[179 132 109 145 145]  <68>
[102 146 109 146 179]  <81>
[110 132 179 180 179]  <134>
[ 89 114 143 125 111]  <44>
both <134> <81>:  => [179]
which: [110 132 179 180 179] => <134>
both <81> <134>:  => [179]
which: [102 146 109 146 179] => <81>

[135 126 125  94 166 126 131 137] -> <56>
[119 110 121 162 124 140 126 160] -> <120>
[135 126  85  94 130 101 146 138] -> <35>
both <120> <56>:  => [126]
both <35> <120>:  => [126]

[161 170 139 103 151 171 171  98 103 146 120 120 145  82 166 107 150 111
  85 102 135  98 132 104  90 139  90 129 168 126 108 153 116 167 172 168
 123 147 135 161 165 164  97  94 176 166 100 121 166 175 113 118 140]  <33>
[161 170 139 103 151 171 171  98 103 146 120 120 145  82 166 107 150 111
  91 102 135  98 132 104  90 139  90 129 168 129 108 153 102 119 128 168
 123 147 135 161 165 164  97  94 176  95 100 121 101 175 113 118 140]  <91>
[ 95  81 158 175 120 118 117  99  92 142 106  85 116 170 146 123 132 151
 123 149 111 143 174 154 119 175 100 112 108 169  82 117 167 161 101 150
 101 155 124 117 123 130 151 126 100  99 147 136 160  96 174 133  82]  <20>
which: [161 170 139 103 151 171 171  98 103 146 120 120 145  82 166 107 150 111
  85 102 135  98 132 104  90 139  90 129 168 126 108 153 116 167 172 168
 123 147 135 161 165 164  97  94 176 166 100 121 166 175 113 118 140] => <33>
which: [161 170 139 103 151 171 171  98 103 146 120 120 145  82 166 107 150 111
  91 102 135  98 132 104  90 139  90 129 168 129 108 153 102 119 128 168
 123 147 135 161 165 164  97  94 176  95 100 121 101 175 113 118 140] => <91>
which: [ 95  81 158 175 120 118 117  99  92 142 106  85 116 170 146 123 132 151
 123 149 111 143 174 154 119 175 100 112 108 169  82 117 167 161 101 150
 101 155 124 117 123 130 151 126 100  99 147 136 160  96 174 133  82] => <20>

[119 144 113 115 119 101  86 135 115  98 155 129 152 101 108 139 160 144
  96 111] : <53>
[144 144 113 115 135 101 123 135 115 134 155 155 152 101 108 135 114 144
 130 111] : <108>
[118 163 130 114 110 110 159 135 139  94  86 116 115 135  96 121 157 103
 109 159] : <125>
[118 163 130 114 110 110 159 135 139  94 108 116 115 135  96 121 157 103
 109 159] : <5>
which: [119 144 113 115 119 101  86 135 115  98 155 129 152 101 108 139 160 144
  96 111] => <53>
which: [118 163 130 114 110 110 159 135 139  94  86 116 115 135  96 121 157 103
 109 159] => <125>
which: [144 144 113 115 135 101 123 135 115 134 155 155 152 101 108 135 114 144
 130 111] => <108>

[143  96 135 101  94 151 120 102 156  98 149 151 125 107 136 145  91 144
 132 103] : <41>
[116 128 128 123 122 127 120 119 128 132 120 128 119 133 120 114 130 115
 123 123] : <60>
[126 126 128 129 124 131 120 124 129 131 125 131 134 132 132 123 130 126
 131 117] : <105>
[118 137 111 147 133 123 125 147 102 153 115 125 137 160 126 101 140 123
 152 155] : <12>
[117 114 118 142 118 102 127 142 109 141 122 111 120 101 103 124 140 126
 119 139] : <144>
which: [126 126 128 129 124 131 120 124 129 131 125 131 134 132 132 123 130 126
 131 117] => <105>
which: [117 114 118 142 118 102 127 142 109 141 122 111 120 101 103 124 140 126
 119 139] => <144>

[ 99 130  93  86 126  90 151 136 173 156] -> <19>
[150 105 140 154 134 127  89 153 119 143] -> <97>
[164 142 101 152 118 105 103 105 162 106] -> <26>
[166  96 153 129  99 102 155 112  91 122] -> <34>
[164 142 101 152 118 105 118 159 136  99] -> <78>
[161 153  97  92 103 133 126 166 106 153] -> <164>
[ 99 152  97 145 124 156 123  83 115 157] -> <176>
[166 131  90 129  99 102 155 112  91 122] -> <67>
[ 96 118 124 154 134 165 167 152 100 160] -> <160>
[ 96 118 124 152 134 165 132 164 100 160] -> <168>
[161 158 117 151 119 129 114 101 128 125] -> <169>
both <78> <97>:  => [105]
both <97> <168>:  => [134]
both <26> <176>:  => [152]
both <34> <176>:  => [99]
both <34> <168>:  => [96]

[125 111 119 126 164 114 105 150 145 111 108 140 134 135 120 120 110 153
 101 158 164 117 110 148 123 112 166 106 147 117 146 145 122 150 148] = <22>
[141 143 146 113  96 120 138  94  95 127 134 100 114 133 122 137 133 121
  94  93 114 147 147 122 121 139 106 140  99 123 126 101 146  88  87] = <17>
[ 95 109  96 155 124 146 140 141 149 139 143 155 152 128 123 132 146 121
 134 141 105 121 127 124 128 126 117 131 129 153  93 151  98 126 129] = <114>
[126 127 131 112  89 113 136  86  90 117 127  99 117 134 108 142 133 122
  88  89 106 146 145 125 104 124 101 130  87 124 112  98 139 123  87] = <133>
which: [ 95 109  96 155 124 146 140 141 149 139 143 155 152 128 123 132 146 121
 134 141 105 121 127 124 128 126 117 131 129 153  93 151  98 126 129] => <114>
which: [141 143 146 113  96 120 138  94  95 127 134 100 114 133 122 137 133 121
  94  93 114 147 147 122 121 139 106 140  99 123 126 101 146  88  87] => <17>

